Here is a tiny trained network, its code and every weight. The questions are about switching its units off for an input and a class, where a switched-off unit gives its printed mean instead of its output.

import numpy as np


def w(rows, s, z=0):
    codes = np.array(rows[::2]) - 128.0
    scale = np.full(codes.shape[1], s)
    scale[-1] = z or s
    return codes * scale


def f(y):
    return y / 2 * (1 + np.tanh(0.7978845608 * (y + 0.044715 * y**3)))


def log_softmax(a):
    a = a - a.max(-1, keepdims=True)
    return a - np.log(np.exp(a).sum(-1, keepdims=True))


def net(x, mask):
    res = np.array(x, float).reshape(1, 4) / 4 @ E
    y = f(res @ A[0][:, :-1].T + A[0][:, -1])
    res = res + np.where(mask, y, B[0][:, -1]) @ B[0][:, :-1]
    return log_softmax(res[-1] @ U[:, :-1].T + U[:, -1])


A, B = {}, {}
E = w([
[165,7,90,180,127],'x0',
[90,135,54,152,230],'x1',
[149,218,59,207,101],'x2',
[209,139,149,140,145],'x3',
],0.012)
A[0] = w([
[105,56,108,81,117,235],'N0',
[120,92,149,100,146,119],'N1',
[112,119,91,117,178,39],'N2',
[85,54,140,55,148,188],'N3',
[97,135,92,161,172,86],'N4',
[201,136,71,166,232,171],'N5',
[127,94,185,103,195,173],'N6',
[90,183,209,58,150,192],'N7',
[140,165,146,117,139,136],'N8',
[151,142,172,110,138,146],'N9',
[95,132,163,108,125,91],'N10',
[143,99,4,142,113,255],'N11',
[148,47,113,96,151,92],'N12',
[62,90,152,96,146,163],'N13',
[101,113,98,90,200,83],'N14',
[78,221,173,146,127,178],'N15',
[132,45,124,70,171,202],'N16',
[167,116,148,157,41,186],'N17',
[178,132,167,173,111,107],'N18',
[192,126,161,185,133,194],'N19',
[89,177,129,78,81,185],'N20',
[36,153,155,85,101,203],'N21',
],0.012,0.0037)
B[0] = w([
[135,61,161,166,105,217],'N0',
[119,92,144,74,113,168],'N1',
[152,112,120,112,108,166],'N2',
[129,52,184,119,109,241],'N3',
[134,137,98,128,137,187],'N4',
[186,131,43,115,255,248],'N5',
[133,94,205,104,108,198],'N6',
[90,166,149,163,91,243],'N7',
[84,172,160,77,148,152],'N8',
[109,192,147,144,76,155],'N9',
[119,130,147,145,166,157],'N10',
[126,74,73,211,189,250],'N11',
[143,108,94,120,106,198],'N12',
[154,92,209,114,108,206],'N13',
[163,161,128,98,109,192],'N14',
[92,197,117,94,155,222],'N15',
[145,52,157,109,170,231],'N16',
[194,147,83,146,20,212],'N17',
[181,128,125,113,86,171],'N18',
[209,169,78,87,98,196],'N19',
[112,187,145,145,92,201],'N20',
[62,157,156,126,92,227],'N21',
],0.0094,0.011)
U = w([
[71,73,111,214,132,132],'0',
[224,151,116,62,101,6],'1',
[51,189,184,94,128,224],'2',
[191,133,73,83,245,188],'3',
[129,40,245,90,130,106],'4',
],0.011,0.0013)

Each question gives the input, the list of numbers given to net, and the class t.
The units are the neurons (one row each of A and B). Each row of codes is followed by its name. A weight is (code - 128) times the scale printed after its matrix; where a second scale follows, it is the last column's (A, B and U).
mask holds one flag per neuron, in row order. A switched-off neuron (its flag False) gives its mean, the last column of its row in B, instead of its output. The means were averaged over made-up inputs and are rounded, as every weight is.
A unit's drop is (log p(t) with every unit on - log p(t) with that unit switched off) / (log p(t) with every unit on - log p(t) with every unit switched off).
The circuit of an input: a set's keep is (log p(t) with only the set's units on - log p(t) with every unit switched off) / (log p(t) with every unit on - log p(t) with every unit switched off). Starting from the 12 units with the biggest drops (on a tie, the unit counted first), units are removed one at a time, each time the one whose removal leaves the highest keep (on an exact tie, the one counted first), for as long as the keep stays at least 0.8.
units of the circuit, in order: the units of the circuit, biggest drop first
top k neurons: the k neurons with the biggest drops, biggest first
drop of u: that unit's drop, to one decimal
input [-2,0,5,-3], class 2: units of the circuit, in order : N5, N15
input [5,-7,4,-5], class 1: units of the circuit, in order : N17
input [-1,3,4,-4], class 3: units of the circuit, in order : N7, N0
input [3,5,0,-4], class 3: top 2 neurons : N5, N7
input [5,-8,-4,6], class 1: top 2 neurons : N17, N19
input [1,-1,7,5], class 3: top 2 neurons : N5, N11
input [-2,1,6,-6], class 2: top 3 neurons : N15, N5, N0
input [5,-1,7,-3], class 3: drop of N0 : 0.3
input [1,2,-3,8], class 3: drop of N5 : 0.4
input [6,6,0,-3], class 3: drop of N5 : 0.5
input [8,1,6,-3], class 3: drop of N5 : 0.4
